Below is a small trained network, with its code and all its weights. Each question gives an input and a target symbol and asks what happens when units are switched off, that is, made to give their printed mean instead of their output.

import numpy as np


def w(rows, s, z=0):
    codes = np.array(rows[::2]) - 128.0
    scale = np.full(codes.shape[1], s)
    scale[-1] = z or s
    return codes * scale


def norm(h):
    return h / np.sqrt((h * h).mean(-1, keepdims=True) + 1e-5)


def f(y):
    return y / 2 * (1 + np.tanh(0.7978845608 * (y + 0.044715 * y**3)))


def softmax(a):
    e = np.exp(a - a.max(-1, keepdims=True))
    return e / e.sum(-1, keepdims=True)


def log_softmax(a):
    a = a - a.max(-1, keepdims=True)
    return a - np.log(np.exp(a).sum(-1, keepdims=True))


def net(x, mask):
    ids = ['ΣΦαγεηξτψω'.index(c) for c in x.split()]
    T = len(ids)
    res = E[ids] + P[:T]
    u = 0
    for l in range(2):
        r = norm(res)
        for j in range(2):
            rows = slice(3 * j, 3 * j + 3)
            q, k, v = (r @ M[l][rows].T for M in (Q, K, V))
            z = softmax(np.where(np.tri(T) > 0, q @ k.T / 3**0.5, -1e9)) @ v
            o = O[l][rows]
            res = res + np.where(mask[u + j], z, o[:, -1]) @ o[:, :-1]
        u += 2
        y = f(norm(res) @ A[l][:, :-1].T + A[l][:, -1])
        res = res + np.where(mask[u : u + 4], y, B[l][:, -1]) @ B[l][:, :-1]
        u += 4
    return log_softmax(norm(res)[-1] @ U[:, :-1].T + U[:, -1])


Q, K, V, O, A, B = {}, {}, {}, {}, {}, {}
E = w([
[249,141,156],'Σ',
[130,127,171],'Φ',
[88,103,112],'α',
[113,83,106],'γ',
[206,136,176],'ε',
[84,118,147],'η',
[80,113,120],'ξ',
[149,131,175],'τ',
[172,166,105],'ψ',
[83,115,134],'ω',
],0.0017)
P = w([
[55,135,91],'0',
[181,47,193],'1',
[74,196,154],'2',
[220,29,214],'3',
[80,191,147],'4',
[233,12,189],'5',
[86,192,145],'6',
[237,3,179],'7',
[89,189,142],'8',
[247,8,167],'9',
],0.0022)
Q[0] = w([
[193,153,153],'0.h1',
[99,95,186],'0.h1',
[54,133,171],'0.h1',
[159,138,87],'0.h2',
[153,200,174],'0.h2',
[119,3,135],'0.h2',
],0.0059)
K[0] = w([
[228,119,122],'0.h1',
[128,225,100],'0.h1',
[90,165,201],'0.h1',
[184,104,113],'0.h2',
[96,129,4],'0.h2',
[94,94,246],'0.h2',
],0.0043)
V[0] = w([
[63,185,120],'0.h1',
[124,91,217],'0.h1',
[157,248,142],'0.h1',
[170,111,2],'0.h2',
[55,66,239],'0.h2',
[231,102,88],'0.h2',
],0.0026)
O[0] = w([
[203,102,65,81],'0.h1',
[49,27,108,226],'0.h1',
[232,203,63,213],'0.h1',
[97,29,200,2],'0.h2',
[51,186,53,189],'0.h2',
[205,108,250,128],'0.h2',
],0.0021,0.00077)
A[0] = w([
[23,108,100,254],'0.n1',
[190,115,23,250],'0.n2',
[253,181,163,187],'0.n3',
[153,136,17,154],'0.n4',
],0.0026,0.00097)
B[0] = w([
[217,129,183,132],'0.n1',
[105,159,252,164],'0.n2',
[22,119,95,249],'0.n3',
[114,203,182,118],'0.n4',
],0.0032,0.0016)
Q[1] = w([
[230,68,178],'1.h1',
[170,65,109],'1.h1',
[189,92,169],'1.h1',
[254,54,102],'1.h2',
[168,121,105],'1.h2',
[37,141,92],'1.h2',
],0.0045)
K[1] = w([
[238,52,255],'1.h1',
[166,142,167],'1.h1',
[206,44,161],'1.h1',
[127,80,164],'1.h2',
[150,82,83],'1.h2',
[100,209,122],'1.h2',
],0.0041)
V[1] = w([
[253,82,217],'1.h1',
[212,94,192],'1.h1',
[111,7,19],'1.h1',
[184,206,94],'1.h2',
[145,121,224],'1.h2',
[162,191,155],'1.h2',
],0.0025)
O[1] = w([
[56,167,78,253],'1.h1',
[20,162,50,216],'1.h1',
[93,250,166,41],'1.h1',
[172,124,35,113],'1.h2',
[113,49,194,213],'1.h2',
[125,59,100,159],'1.h2',
],0.0026,0.0016)
A[1] = w([
[41,102,229,153],'1.n1',
[198,197,1,36],'1.n2',
[180,168,155,160],'1.n3',
[65,200,100,247],'1.n4',
],0.0038,0.0014)
B[1] = w([
[89,100,1,253],'1.n1',
[154,125,8,100],'1.n2',
[100,179,140,147],'1.n3',
[62,66,133,133],'1.n4',
],0.0027,0.0016)
U = w([
[11,35,92,252],'Σ',
[227,2,200,204],'Φ',
[180,170,128,94],'α',
[195,149,10,131],'γ',
[36,193,218,104],'ε',
[144,151,160,16],'η',
[139,153,168,33],'ξ',
[182,171,94,114],'τ',
[136,160,201,54],'ψ',
[151,150,184,33],'ω',
],0.0079,0.0028)

Each question gives the input, a string of symbols that net reads in full, and the target symbol t.
The units are the heads (3 rows each of Q, K, V and O) and the neurons (one row each of A and B). Each row of codes is followed by its name. A weight is (code - 128) times the scale printed after its matrix; where a second scale follows, it is the last column's (O, A, B and U).
mask holds one flag per unit, layer by layer, with each layer's heads first. A switched-off unit (its flag False) gives its mean, the last column of its rows in O or B, instead of its output. The means were averaged over made-up inputs and are rounded, as every weight is.
A unit's drop is (log p(t) with every unit on - log p(t) with that unit switched off) / (log p(t) with every unit on - log p(t) with every unit switched off).
The circuit of an input: a set's keep is (log p(t) with only the set's units on - log p(t) with every unit switched off) / (log p(t) with every unit on - log p(t) with every unit switched off). Starting from all 12 units, units are removed one at a time, each time the one whose removal leaves the highest keep (on an exact tie, the one counted first), for as long as the keep stays at least 0.8.
circuit, biggest first: the units of the circuit, biggest drop first
top k neurons: the k neurons with the biggest drops, biggest first
k most important neurons of layer l: the k neurons of layer l with the biggest drops, biggest first
which heads matter: for each layer, one digit per head in row order, 1 if its drop is at least 0.15 and else 0, layers parted by /
drop when u is switched off: that unit's drop, to one decimal
input Σ Σ ε Σ ε γ ω Σ η Φ, target Σ: circuit, biggest first	[1.h1]
input Σ ψ Φ τ, target Σ: circuit, biggest first	[1.h1; 1.n1]
input ε ε Σ Σ Σ, target γ: circuit, biggest first	[1.h2; 1.h1]
input ψ Φ Σ, target Φ: which heads matter	11 / 10
input ε ψ ε τ ε γ γ γ ε, target γ: 3 most important neurons of layer 0	[0.n2; 0.n3; 0.n1]
input ε Σ τ Φ γ ε γ, target γ: which heads matter	01 / 11
input ε Σ Σ Φ γ, target γ: which heads matter	11 / 11
input ε γ Σ Σ Φ, target γ: which heads matter	01 / 11
input ε Σ ε Φ Σ τ ε ψ, target Σ: top 3 neurons	[0.n3; 0.n1; 0.n2]
input ε ε ε Σ Σ ε α, target γ: circuit, biggest first	[1.h2; 1.h1; 0.h1; 0.n3]
input ψ γ γ Σ Σ η η, target Φ: which heads matter	10 / 11
input ε η τ Σ η, target γ: top 3 neurons	[1.n2; 0.n3; 0.n1]
input Σ ε ψ, target Σ: which heads matter	01 / 00
input ε Σ ψ, target γ: which heads matter	00 / 11
input ξ ω Σ τ, target Σ: top neuron	[1.n1]
input ψ ε ψ ω Σ Σ Φ ψ ε, target Φ: top 2 neurons	[0.n2; 1.n1]
input ε γ γ Σ τ Σ ε Σ Σ Φ, target Σ: 3 most important neurons of layer 0	[0.n1; 0.n3; 0.n2]
input ε τ Σ Σ ε, target γ: drop when 1.n2 is switched off	1.1
input ε γ Σ Σ Σ Φ α, target γ: drop when 1.n4 is switched off	0.0
input ε ε Σ ε η ε ξ, target γ: drop when 1.n2 is switched off	1.1
input Σ ε ψ Σ ε, target Σ: drop when 0.h2 is switched off	2.2
